Below is a small trained network, with its code and all its weights. Each question gives an input and a class and asks what happens when units are switched off, that is, made to give their printed mean instead of their output.

import numpy as np


def w(rows, s, z=0):
    codes = np.array(rows[::2]) - 128.0
    scale = np.full(codes.shape[1], s)
    scale[-1] = z or s
    return codes * scale


def f(y):
    return y / 2 * (1 + np.tanh(0.7978845608 * (y + 0.044715 * y**3)))


def log_softmax(a):
    a = a - a.max(-1, keepdims=True)
    return a - np.log(np.exp(a).sum(-1, keepdims=True))


def net(x, mask):
    res = np.array(x, float).reshape(1, 6) / 4 @ E
    y = f(res @ A[0][:, :-1].T + A[0][:, -1])
    res = res + np.where(mask, y, B[0][:, -1]) @ B[0][:, :-1]
    return log_softmax(res[-1] @ U[:, :-1].T + U[:, -1])


A, B = {}, {}
E = w([
[78,73,112,127,119,167,41,115],'x0',
[141,218,221,53,130,147,110,95],'x1',
[87,199,122,155,229,148,135,116],'x2',
[133,119,123,103,116,116,60,125],'x3',
[190,19,134,117,162,46,168,65],'x4',
[55,100,71,11,145,87,122,180],'x5',
],0.011)
A[0] = w([
[170,144,147,174,216,120,232,64,167],'N1',
[130,154,125,42,135,138,40,98,155],'N2',
[107,158,134,128,102,149,73,135,255],'N3',
[140,66,90,97,130,37,95,120,140],'N4',
[143,97,99,73,99,23,148,129,190],'N5',
[7,144,42,130,174,125,90,145,122],'N6',
[173,136,140,217,118,163,93,127,200],'N7',
[142,120,108,81,156,152,174,165,139],'N8',
[50,135,87,147,176,176,61,149,152],'N9',
],0.012,0.0043)
B[0] = w([
[182,187,120,206,253,111,49,182,246],'N1',
[116,142,178,15,145,139,145,109,211],'N2',
[69,180,177,85,71,115,115,159,202],'N3',
[131,19,55,90,156,119,167,25,228],'N4',
[227,42,130,115,146,139,223,87,240],'N5',
[29,148,46,129,147,131,177,161,241],'N6',
[78,148,154,218,85,166,55,49,213],'N7',
[128,144,72,173,103,173,200,108,172],'N8',
[43,109,26,95,82,125,123,135,222],'N9',
],0.0083,0.014)
U = w([
[150,134,141,183,23,150,59,68,199],'0',
[34,122,67,110,137,139,153,142,123],'1',
[170,57,97,105,158,132,173,59,98],'2',
[152,127,106,95,171,85,147,164,4],'3',
[113,185,128,107,175,119,108,95,11],'4',
[112,136,203,55,114,142,142,130,127],'5',
[177,134,125,191,244,122,101,147,178],'6',
[153,172,131,131,102,138,250,169,233],'7',
],0.012,0.0039)

Each question gives the input, the list of numbers given to net, and the class t.
The units are the neurons (one row each of A and B). Each row of codes is followed by its name. A weight is (code - 128) times the scale printed after its matrix; where a second scale follows, it is the last column's (A, B and U).
mask holds one flag per neuron, in row order. A switched-off neuron (its flag False) gives its mean, the last column of its row in B, instead of its output. The means were averaged over made-up inputs and are rounded, as every weight is.
A unit's drop is (log p(t) with every unit on - log p(t) with that unit switched off) / (log p(t) with every unit on - log p(t) with every unit switched off).
unit that matters most: the unit with the biggest drop
top k neurons: the k neurons with the biggest drops, biggest first
drop of u: that unit's drop, to one decimal
input [-3,-1,0,6,-2,-7], class 0: unit that matters most -> N7
input [-1,0,-7,8,-8,-1], class 5: top 2 neurons -> (N2; N3)
input [1,-5,-2,4,5,-7], class 0: top 2 neurons -> (N7; N6)
input [6,-7,-7,0,3,-6], class 0: top 4 neurons -> (N7; N6; N2; N5)
input [7,4,-6,3,-6,2], class 5: top 2 neurons -> (N2; N3)
input [2,-6,2,1,2,-4], class 6: top 4 neurons -> (N3; N1; N9; N8)
input [8,8,-3,-7,-4,4], class 5: top 2 neurons -> (N2; N3)
input [-5,2,-3,7,-5,-2], class 0: top 2 neurons -> (N6; N5)
input [-6,-1,-4,-7,0,5], class 2: top 3 neurons -> (N5; N3; N6)
input [-1,-1,-7,0,0,4], class 2: drop of N8 -> 0.0
input [3,4,-3,0,1,5], class 2: drop of N4 -> 0.2
input [8,-5,-3,8,2,6], class 2: drop of N5 -> 1.5
